The symbols move the states like this.
ve: hr->qm, lp->tz, qs->ml, br->fm, pj->cg, dr->jj, gs->mh, tj->tq, gj->zt, hf->ht, cg->qt, rj->rh, pb->zh, bl->dd, mh->cc, nm->qq, fm->gs, zp->rl, cc->ct, qc->qg, fl->dm, dt->dr, fs->fh, tg->zp, ml->sc, cn->cz, zs->lp, rt->hd, mc->dl, jj->zc, dl->rp, qz->zn, rn->fp, rp->hz, ct->hl, rh->sr, tr->gb, zf->cr, zb->rt, rl->tj, sz->tn, hp->hc, mf->mt, nr->hp, qq->sf, zm->zj, bz->nr, sj->jn, zh->bz, lf->dt, jn->nm, ff->sj, hc->ff, lz->zb, hz->jm, dm->qh, fp->gj, dz->hj, bp->qn, hj->pb, bf->tg, jz->zm, jm->fs, sr->gp, jl->lz, cr->hf, pp->dz, ht->bf, zt->mp, gf->rj, qt->bp, ng->mf, gp->pf, sf->fl, zn->mz, mp->dn, tz->qc, cl->pz, hs->pj, qh->zs, tq->zg, hl->rn, hd->lf, sc->ns, zc->bl, ns->cl, fh->ng, mz->gf, pf->zf, dn->cn, qm->br, qg->hm, tn->qz, dd->jz, qn->pp, gb->hs, zg->jl, mt->sz, hm->hr, pz->mc, zj->tr, cz->qs
ze: hr->qh, lp->nm, qs->fp, br->lp, pj->dd, dr->jl, gs->qc, tj->cr, gj->gs, hf->rj, cg->jz, rj->mt, pb->cg, bl->rt, mh->qg, nm->bz, fm->tz, zp->pf, cc->hm, qc->sf, fl->hc, dt->zg, fs->cl, tg->gp, ml->gj, cn->hl, zs->jn, rt->rl, mc->cz, jj->lz, dl->qs, qz->fs, rn->br, rp->ml, ct->hr, rh->sz, tr->jj, zf->mz, zb->zp, rl->zf, sz->hz, hp->pp, mf->dl, nr->qn, qq->nr, zm->dt, bz->bp, sj->pb, zh->qt, lf->tq, jn->zh, ff->hj, hc->dz, lz->tg, hz->sc, dm->ff, fp->fm, dz->hs, bp->zj, hj->pj, bf->sr, jz->lf, jm->ns, sr->tn, jl->bf, cr->gf, pp->gb, ht->rh, zt->mh, gf->mf, qt->zm, ng->mc, gp->qz, sf->hp, zn->fh, mp->cc, tz->qq, cl->dn, hs->bl, qh->sj, tq->hf, hl->qm, hd->tj, sc->zt, zc->zb, ns->mp, fh->pz, mz->ng, pf->zn, dn->ct, qm->zs, qg->fl, tn->jm, dd->hd, qn->tr, gb->zc, zg->ht, mt->rp, hm->dm, pz->cn, zj->dr, cz->rn
ga: hr->hm, lp->zs, qs->cz, br->qm, pj->hs, dr->dt, gs->fm, tj->rl, gj->fp, hf->cr, cg->pj, rj->gf, pb->hj, bl->zc, mh->gs, nm->jn, fm->br, zp->tg, cc->mh, qc->tz, fl->sf, dt->lf, fs->jm, tg->bf, ml->qs, cn->dn, zs->qh, rt->zb, mc->pz, jj->dr, dl->mc, qz->tn, rn->hl, rp->dl, ct->cc, rh->rj, tr->zj, zf->pf, zb->lz, rl->zp, sz->mt, hp->nr, mf->ng, nr->bz, qq->nm, zm->jz, bz->zh, sj->ff, zh->pb, lf->hd, jn->sj, ff->hc, hc->hp, lz->jl, hz->rp, dm->fl, fp->rn, dz->pp, bp->qt, hj->dz, bf->ht, jz->dd, jm->hz, sr->rh, jl->zg, cr->zf, pp->qn, ht->hf, zt->gj, gf->mz, qt->cg, ng->fh, gp->sr, sf->qq, zn->qz, mp->zt, tz->lp, cl->ns, hs->gb, qh->dm, tq->tj, hl->ct, hd->rt, sc->ml, zc->jj, ns->sc, fh->fs, mz->zn, pf->gp, dn->mp, qm->hr, qg->qc, tn->sz, dd->bl, qn->bp, gb->tr, zg->tq, mt->mf, hm->qg, pz->cl, zj->zm, cz->cn
de: hr->fm, lp->qg, qs->ns, br->mh, pj->bp, dr->bl, gs->ct, tj->jl, gj->dn, hf->tg, cg->qn, rj->gp, pb->nr, bl->zm, mh->hl, nm->fl, fm->cc, zp->tq, cc->rn, qc->hr, fl->zs, dt->zc, fs->mf, tg->tj, ml->cl, cn->ml, zs->qc, rt->dt, mc->hz, jj->dd, dl->jm, qz->gf, rn->zt, rp->fs, ct->fp, rh->pf, tr->pj, zf->ht, zb->lf, rl->zg, sz->zn, hp->sj, mf->tn, nr->ff, qq->dm, zm->gb, bz->hc, sj->qq, zh->hp, lf->jj, jn->sf, ff->nm, hc->jn, lz->hd, hz->fh, dm->lp, fp->mp, dz->zh, bp->dz, hj->bz, bf->rl, jz->tr, jm->ng, sr->zf, jl->rt, cr->bf, pp->pb, ht->zp, zt->cn, gf->sr, qt->pp, ng->sz, gp->cr, sf->qh, zn->rj, mp->cz, tz->hm, cl->dl, hs->qt, qh->tz, tq->lz, hl->gj, hd->dr, sc->pz, zc->jz, ns->mc, fh->mt, mz->rh, pf->hf, dn->qs, qm->gs, qg->qm, tn->mz, dd->zj, qn->hj, gb->cg, zg->zb, mt->qz, hm->br, pz->rp, zj->hs, cz->sc

The rows follow the links: the fewer symbols apart two states are, the more alike their rows tend to be.

Some states and rows for them; each showing differs a little:
jj
-7,40,-13,78,-9,-16,42,47,53,-7,47,39,17,3,-7,90,-55,-54,19,-29,4,1,24,46,-80,25,58,-39,18,-60,-20,40,33,0,36,49,-7,1,44,5,-13,24,33,-62,-5,-27,-41,8,9,33,-40,13,-11,38,28,1
tz
87,32,-16,-42,-7,-1,-53,-37,28,26,2,3,4,-19,-50,-43,70,52,-3,-6,44,57,-67,-5,60,-20,-7,-9,-20,45,0,-48,-32,-72,-50,-59,54,16,-41,-18,-1,-32,-34,24,45,15,44,13,-4,-30,41,-1,15,-12,4,-13
rn
-16,-65,33,10,-36,12,-23,-46,-70,8,-41,-35,5,15,-22,-79,40,33,4,-71,-16,-32,-12,9,36,-2,-32,42,19,35,81,39,-11,-47,-72,4,18,-52,-66,-33,-9,-2,-2,-14,-4,4,-31,4,2,6,13,58,30,-48,-27,43
hr
27,24,7,-61,-7,-7,-52,-55,2,25,-38,-22,5,3,-18,-78,58,69,-32,-14,29,43,-58,-12,52,-18,-38,11,-31,46,16,-64,-46,-39,-51,-61,44,7,-44,-30,23,-20,-33,40,33,36,11,23,-30,-31,41,-2,24,-19,-20,21
qc
74,31,-15,-52,-5,-1,-52,-39,26,23,-8,-4,3,-15,-35,-48,72,55,-11,-7,41,57,-65,-9,59,-17,-19,-4,-23,52,-2,-52,-33,-64,-48,-63,52,16,-40,-14,8,-30,-36,33,42,20,34,14,-12,-30,38,-5,13,-14,-4,-8
hp
14,68,4,50,-38,-34,-10,-15,53,16,2,18,38,12,-47,5,-9,20,-22,-98,38,45,-47,59,-54,22,28,-24,-9,-13,22,-6,-20,-74,-44,3,55,-12,-17,-44,10,17,9,-57,34,13,-61,40,-35,11,-9,39,30,13,4,55
fh
-90,-70,29,-43,13,17,8,-15,-87,-12,-56,-44,-29,17,63,-54,-17,8,-23,31,-51,-62,51,-48,17,-6,-54,52,-5,15,21,2,-5,81,14,5,-51,-20,-1,7,21,2,1,46,-40,15,-10,-14,-10,-6,1,-11,-2,-25,-36,23
sj
53,44,-8,61,-39,-21,-14,-13,48,20,25,23,39,2,-72,12,14,14,6,-94,43,37,-51,59,-24,14,38,-24,6,-4,30,19,-10,-98,-55,2,58,-14,-27,-30,-14,5,5,-64,38,-4,-36,27,-4,13,-2,50,27,1,10,30
bl
30,47,-24,74,-2,-19,37,50,69,-6,60,44,19,-7,-27,95,-40,-54,25,-10,15,11,8,46,-62,21,66,-45,17,-52,-36,33,34,-17,36,36,-2,18,40,13,-20,16,26,-61,3,-32,-11,3,17,25,-37,6,-16,34,34,-23
br
3,8,21,-52,-14,-8,-45,-58,-18,21,-52,-26,4,7,-10,-91,43,67,-40,-29,20,33,-47,-10,39,-10,-46,25,-31,49,32,-56,-48,-33,-59,-50,42,-7,-50,-35,22,-14,-30,32,28,38,-13,23,-40,-22,38,7,32,-22,-31,44
cl
14,-82,-1,-61,23,42,-18,-12,-68,-3,-19,-29,-31,-15,19,-51,56,15,20,66,-22,-34,7,-62,88,-29,-41,38,6,44,8,2,1,23,-8,-26,-22,-4,-30,20,-15,-31,-23,59,-19,-9,70,-38,38,-22,33,-16,-14,-36,-11,-44
qh
106,30,-27,-5,-16,2,-40,-22,39,20,27,16,16,-19,-70,-14,68,29,23,-23,51,58,-71,14,53,-14,19,-19,-2,35,5,-18,-16,-93,-53,-39,60,8,-44,-17,-17,-29,-23,-2,42,-5,40,6,14,-15,32,14,6,-11,14,-28
nm
78,35,-16,52,-35,-14,-19,-14,46,23,29,27,30,-8,-81,11,36,8,23,-78,43,44,-57,48,-3,6,38,-25,10,2,25,21,-5,-109,-59,-5,59,-9,-42,-28,-20,-9,-2,-57,40,-13,-9,19,8,8,5,47,23,-6,16,6
zh
-4,98,10,19,-27,-43,-9,-16,67,19,-7,15,34,14,-28,5,-22,29,-46,-73,40,58,-43,50,-59,22,12,-26,-29,-17,2,-45,-31,-45,-25,-9,48,7,0,-39,26,14,6,-31,37,36,-69,49,-54,5,-9,14,27,26,-7,59
ml
42,-97,-8,-30,11,47,-24,-16,-70,-9,1,-22,-23,-16,-6,-45,69,7,44,35,-20,-35,1,-44,92,-26,-24,35,28,45,30,36,13,-13,-22,-14,-13,-19,-43,17,-30,-32,-16,33,-14,-23,74,-39,56,-16,30,8,-10,-47,-1,-50
zm
61,67,-38,48,4,-16,22,41,89,0,63,50,18,-17,-31,91,-19,-36,26,9,33,39,-10,33,-38,7,60,-54,4,-38,-54,6,26,-25,38,11,12,37,43,19,-17,3,11,-38,18,-24,15,2,16,8,-20,-16,-18,41,42,-44
qs
46,-100,-5,-17,2,44,-20,-11,-71,-4,-1,-21,-23,-11,-16,-40,68,2,53,21,-17,-40,-3,-35,87,-28,-18,35,32,43,37,46,12,-21,-32,-12,-8,-22,-49,13,-34,-28,-13,19,-16,-32,64,-34,53,-11,27,17,-7,-48,-5,-45
nr
7,77,5,43,-32,-41,-9,-17,58,24,1,16,34,12,-43,4,-18,24,-32,-93,35,50,-43,62,-57,21,22,-23,-18,-14,15,-17,-20,-63,-39,-2,53,-7,-10,-43,19,17,9,-50,37,21,-70,44,-42,10,-7,30,28,20,-2,61
zs
101,27,-28,-23,-17,2,-47,-25,39,21,21,10,11,-22,-61,-21,75,41,12,-17,49,60,-71,7,60,-17,9,-15,-15,36,2,-28,-20,-90,-48,-47,57,14,-43,-9,-12,-34,-26,7,45,2,40,7,11,-22,33,9,9,-7,13,-29
dl
-27,-69,15,-76,26,32,-17,-19,-72,-8,-36,-38,-36,0,47,-59,29,19,-4,70,-30,-34,23,-63,68,-26,-55,42,-6,39,0,-20,-7,58,6,-27,-33,-3,-14,18,11,-17,-23,73,-23,9,47,-28,10,-23,26,-30,-8,-28,-23,-21

Each walk starts at a row. The symbols on each line, taken left to right, move it on to the next state.
Each answer is a row, close to the row of the state it stands for.
start 95,28,-25,33,-30,-3,-31,-15,45,19,31,23,25,-14,-82,5,56,12,29,-58,45,48,-67,37,24,-3,35,-27,10,17,16,13,-6,-108,-53,-16,60,0,-41,-18,-26,-19,-8,-40,39,-13,11,9,19,-2,16,35,16,-5,19,-12
ga ze de de ga ze de de ze: -7,100,6,9,-21,-46,-11,-20,69,22,-10,17,30,17,-20,3,-26,32,-49,-60,37,63,-40,46,-60,21,12,-29,-30,-14,-8,-52,-33,-33,-16,-11,46,12,8,-37,33,14,-1,-23,38,35,-64,48,-60,2,-3,4,25,34,-4,59
ve ze ga de ga ga ga de ze: 65,78,-40,21,10,-22,10,39,99,7,65,48,16,-22,-26,83,-11,-23,16,25,39,56,-23,27,-26,3,53,-57,-9,-25,-64,-24,13,-25,38,-4,21,46,43,15,-6,-3,-1,-19,25,-12,26,6,5,-6,-12,-27,-17,41,39,-43
start -3,86,6,31,-32,-44,-11,-21,62,20,-5,10,36,15,-33,3,-22,23,-37,-83,38,51,-44,56,-57,19,17,-27,-19,-16,9,-31,-28,-58,-30,-3,52,-3,-9,-44,23,20,4,-41,38,29,-67,48,-50,7,-7,22,32,24,-5,62
ga ze ga ga de ze: 63,72,-43,30,8,-15,11,42,90,3,64,50,18,-19,-30,87,-13,-32,24,16,35,48,-20,31,-33,4,59,-57,-4,-32,-56,-7,16,-22,39,8,17,42,40,18,-14,-1,3,-26,24,-19,23,6,13,3,-11,-14,-20,41,41,-41
ve ve ve ve de de: -1,111,-2,-8,-11,-47,-15,-16,85,17,-7,16,23,7,-12,8,-24,27,-51,-31,42,70,-42,36,-53,16,7,-34,-41,-18,-28,-77,-33,-21,-5,-22,44,28,16,-28,36,13,-4,-5,39,36,-43,47,-58,-5,1,-17,15,41,-1,47
start -8,5,25,-46,-18,-5,-45,-60,-29,23,-54,-33,4,14,-7,-91,43,67,-43,-39,15,26,-40,-5,37,-8,-46,30,-27,43,41,-42,-47,-30,-65,-40,37,-16,-52,-41,24,-11,-21,30,24,41,-21,21,-41,-16,29,15,32,-21,-32,52
ve ze ga ze de ga ze ga ze: 6,114,-5,-16,-3,-43,-12,-5,83,16,1,21,22,4,-12,16,-23,29,-52,-21,44,77,-42,31,-47,10,12,-34,-45,-14,-35,-79,-34,-18,5,-27,43,33,19,-25,34,9,-6,-2,40,38,-35,45,-57,-5,-1,-23,10,38,5,31
de ve de ga ze ga ve: 10,115,-10,-20,0,-39,-15,-2,92,19,3,23,20,0,-6,18,-22,24,-47,-9,46,79,-37,25,-39,10,13,-39,-43,-13,-48,-82,-28,-16,9,-31,38,41,27,-17,32,6,-11,7,42,34,-26,38,-56,-13,1,-30,7,41,6,25
start -12,-69,6,-74,27,37,-16,-20,-69,-9,-26,-40,-37,-6,41,-58,42,16,2,72,-26,-36,18,-64,79,-27,-51,42,-1,45,2,-13,-9,43,5,-32,-31,0,-18,21,1,-22,-24,70,-21,0,51,-32,21,-26,28,-28,-10,-29,-16,-31
ve ze ga ga de ga de: 29,-88,-4,-51,18,46,-21,-14,-68,-8,-10,-28,-28,-14,11,-48,61,11,31,59,-22,-31,10,-60,93,-28,-34,31,15,48,12,14,3,9,-10,-24,-19,-6,-33,22,-20,-30,-22,52,-19,-15,75,-35,43,-20,31,-12,-11,-42,-3,-48
ze ga ze de ve ga: -19,-58,33,4,-33,8,-21,-51,-68,8,-49,-35,8,14,-23,-82,36,37,-8,-72,-9,-26,-16,2,26,2,-37,40,9,37,82,26,-21,-42,-75,-5,19,-48,-64,-38,1,-2,0,-10,1,13,-35,11,-7,1,15,54,32,-44,-31,55
start 16,23,17,-59,-11,-6,-50,-54,-7,23,-48,-26,6,4,-15,-83,52,68,-38,-22,24,43,-51,-14,43,-16,-42,18,-35,44,25,-60,-48,-35,-58,-54,41,-2,-49,-28,27,-15,-29,40,28,39,3,24,-33,-25,35,4,24,-16,-26,34
ve ze ga ga de ga de: 60,31,-4,-61,-3,-2,-52,-45,19,22,-15,-9,2,-11,-29,-59,65,61,-20,-5,41,55,-66,-13,60,-22,-27,3,-26,47,1,-59,-41,-57,-46,-62,54,15,-41,-17,11,-27,-38,39,36,27,29,10,-20,-29,39,-6,19,-11,-9,2
ve ze ze de de: 103,26,-27,20,-24,-2,-35,-16,48,21,36,24,21,-16,-77,-1,65,20,29,-45,48,53,-68,30,36,-7,31,-24,6,19,13,8,-11,-102,-45,-28,60,2,-41,-17,-27,-20,-14,-26,43,-13,27,9,16,-6,23,30,14,-8,20,-20
start 35,-99,9,11,-16,40,-18,-22,-73,-1,-7,-24,-6,-3,-29,-44,63,3,49,-25,-16,-43,-5,-17,68,-15,-13,35,36,38,64,67,12,-45,-51,5,-1,-44,-61,-2,-35,-25,-4,-10,-18,-26,31,-25,49,-2,19,48,7,-54,-6,-19
ga ze ze ve ve ve de ga: -16,-5,29,-38,-22,-6,-42,-60,-36,20,-59,-37,4,12,-9,-96,40,58,-37,-49,10,14,-35,-6,30,-7,-48,31,-24,42,55,-30,-42,-34,-65,-34,34,-24,-54,-38,26,-8,-16,20,18,37,-27,23,-37,-16,28,22,33,-30,-37,59
de de ga ze de de ze ze ve: 94,32,-24,-32,-5,0,-47,-31,34,26,10,7,10,-19,-52,-29,75,44,6,-6,50,60,-69,2,62,-14,2,-13,-14,40,1,-35,-29,-77,-51,-53,57,13,-43,-16,-5,-31,-34,20,43,6,46,8,3,-26,40,3,13,-12,6,-20
start 65,41,-13,57,-37,-21,-14,-13,47,19,25,22,35,-3,-75,10,25,12,17,-85,41,44,-56,56,-13,12,39,-25,9,1,33,21,-7,-105,-58,-4,56,-11,-34,-30,-20,-1,2,-61,39,-7,-23,20,0,8,5,51,23,-2,13,22
de de ga de de ga de ga ze: 107,30,-25,9,-19,-2,-40,-19,43,18,30,19,19,-19,-70,-4,71,24,23,-37,46,54,-72,22,43,-10,23,-20,1,30,10,-5,-13,-100,-55,-31,61,7,-44,-15,-22,-25,-17,-18,43,-10,33,9,16,-16,26,21,10,-12,15,-25
ze ga ze ze ga ga ze ve: 11,45,-20,77,-7,-19,39,47,57,-7,51,37,18,-7,-17,92,-51,-50,19,-24,7,4,12,51,-71,24,65,-45,19,-54,-29,42,32,-11,36,45,-4,10,42,10,-20,18,27,-66,-2,-29,-24,4,12,27,-38,11,-9,28,31,-13
